Here is a tiny trained network, its code and every weight. The questions are about switching its units off for an input and a class, where a switched-off unit gives its printed mean instead of its output.

import numpy as np


def w(rows, s, z=0):
    codes = np.array(rows[::2]) - 128.0
    scale = np.full(codes.shape[1], s)
    scale[-1] = z or s
    return codes * scale


def f(y):
    return y / 2 * (1 + np.tanh(0.7978845608 * (y + 0.044715 * y**3)))


def log_softmax(a):
    a = a - a.max(-1, keepdims=True)
    return a - np.log(np.exp(a).sum(-1, keepdims=True))


def net(x, mask):
    res = np.array(x, float).reshape(1, 7) / 4 @ E
    y = f(res @ A[0][:, :-1].T + A[0][:, -1])
    res = res + np.where(mask, y, B[0][:, -1]) @ B[0][:, :-1]
    return log_softmax(res[-1] @ U[:, :-1].T + U[:, -1])


A, B = {}, {}
E = w([
[213,107,199,125,247,57],'x0',
[131,127,127,129,126,130],'x1',
[114,45,133,31,117,213],'x2',
[126,129,128,125,130,127],'x3',
[133,130,125,129,129,132],'x4',
[44,139,207,184,169,209],'x5',
[132,133,127,127,129,132],'x6',
],0.011)
A[0] = w([
[99,137,127,179,97,165,95],'neuron 0',
[85,217,113,247,119,69,176],'neuron 1',
[134,130,101,143,152,133,127],'neuron 2',
[191,146,116,155,168,9,160],'neuron 3',
[177,97,130,167,143,5,143],'neuron 4',
[140,36,129,44,150,148,200],'neuron 5',
[84,71,152,160,132,227,147],'neuron 6',
[96,135,182,186,173,155,15],'neuron 7',
[125,88,108,153,132,137,134],'neuron 8',
[161,164,134,114,106,166,136],'neuron 9',
[105,94,139,139,107,135,114],'neuron 10',
[174,83,218,86,249,121,181],'neuron 11',
[127,107,146,110,116,121,118],'neuron 12',
[101,133,136,160,104,137,88],'neuron 13',
[84,132,209,206,171,168,181],'neuron 14',
[177,98,26,49,77,69,165],'neuron 15',
[178,135,142,111,118,104,139],'neuron 16',
[143,44,140,75,127,118,25],'neuron 17',
[152,99,92,95,79,103,47],'neuron 18',
[174,89,209,105,224,119,7],'neuron 19',
[115,177,97,144,56,125,155],'neuron 20',
],0.016,0.013)
B[0] = w([
[118,166,128,101,142,117,165],'neuron 0',
[132,60,122,244,111,103,226],'neuron 1',
[120,130,118,123,125,119,130],'neuron 2',
[135,168,131,5,108,144,227],'neuron 3',
[134,154,129,26,140,127,210],'neuron 4',
[71,184,119,161,194,171,217],'neuron 5',
[144,151,145,37,125,132,215],'neuron 6',
[137,66,111,137,75,66,156],'neuron 7',
[105,118,128,115,123,111,133],'neuron 8',
[111,138,177,123,111,123,137],'neuron 9',
[126,133,110,112,146,96,141],'neuron 10',
[193,65,130,172,46,59,251],'neuron 11',
[135,135,114,143,115,126,132],'neuron 12',
[150,137,140,127,134,167,144],'neuron 13',
[93,169,124,161,181,177,222],'neuron 14',
[137,72,132,237,106,97,217],'neuron 15',
[90,131,150,108,88,131,159],'neuron 16',
[185,90,114,135,92,91,149],'neuron 17',
[136,146,125,178,188,166,147],'neuron 18',
[61,143,119,255,201,193,187],'neuron 19',
[130,127,139,183,152,141,184],'neuron 20',
],0.023,0.024)
U = w([
[175,87,126,178,102,73,251],'0',
[86,168,126,198,252,185,39],'1',
[139,223,152,1,159,149,114],'2',
],0.009,0.0024)

Each question gives the input, the list of numbers given to net, and the class t.
The units are the neurons (one row each of A and B). Each row of codes is followed by its name. A weight is (code - 128) times the scale printed after its matrix; where a second scale follows, it is the last column's (A, B and U).
mask holds one flag per neuron, in row order. A switched-off neuron (its flag False) gives its mean, the last column of its row in B, instead of its output. The means were averaged over made-up inputs and are rounded, as every weight is.
A unit's drop is (log p(t) with every unit on - log p(t) with that unit switched off) / (log p(t) with every unit on - log p(t) with every unit switched off).
unit that matters most: the unit with the biggest drop
k most important neurons: the k neurons with the biggest drops, biggest first
drop when u is switched off: that unit's drop, to one decimal
input [-3,-5,1,-8,3,-5,-6], class 1: 2 most important neurons -> (neuron 11; neuron 18)
input [-6,-7,1,-2,6,4,6], class 2: unit that matters most -> neuron 6
input [-1,0,1,-5,0,-3,-3], class 1: 2 most important neurons -> (neuron 11; neuron 1)
input [6,-8,-3,-1,-6,7,-6], class 0: 2 most important neurons -> (neuron 11; neuron 7)
input [-2,4,7,-6,7,-5,-1], class 1: 2 most important neurons -> (neuron 5; neuron 11)
input [-2,-6,1,4,6,-4,-5], class 1: 3 most important neurons -> (neuron 11; neuron 1; neuron 7)
input [6,4,-5,-5,2,0,1], class 2: 2 most important neurons -> (neuron 3; neuron 4)
input [7,7,-5,8,-6,0,-6], class 2: 3 most important neurons -> (neuron 3; neuron 4; neuron 15)
input [3,-6,-6,-2,-5,6,1], class 0: 2 most important neurons -> (neuron 7; neuron 5)
input [5,7,0,-3,6,5,-6], class 0: 3 most important neurons -> (neuron 11; neuron 7; neuron 5)
input [-8,-7,8,-7,7,-4,2], class 1: 2 most important neurons -> (neuron 5; neuron 11)
input [-4,3,1,1,8,-5,-2], class 1: 2 most important neurons -> (neuron 11; neuron 18)
input [-2,5,7,6,7,-1,-3], class 1: 3 most important neurons -> (neuron 5; neuron 11; neuron 3)
input [7,0,-7,-3,-1,2,-6], class 0: unit that matters most -> neuron 1
input [3,-5,-2,5,2,0,-8], class 2: 3 most important neurons -> (neuron 15; neuron 3; neuron 4)
input [2,2,-6,-5,-5,8,-6], class 0: 3 most important neurons -> (neuron 7; neuron 5; neuron 1)
input [-6,-4,3,7,-4,-3,1], class 1: drop when neuron 11 is switched off -> 3.4
input [6,-6,-5,-4,-6,8,5], class 0: drop when neuron 7 is switched off -> 2.0
input [-6,6,5,-5,-1,-4,-8], class 1: drop when neuron 11 is switched off -> 1.4
input [8,8,0,4,1,-8,-6], class 2: drop when neuron 3 is switched off -> 2.8
input [8,-2,-5,3,-6,-5,-6], class 2: unit that matters most -> neuron 3
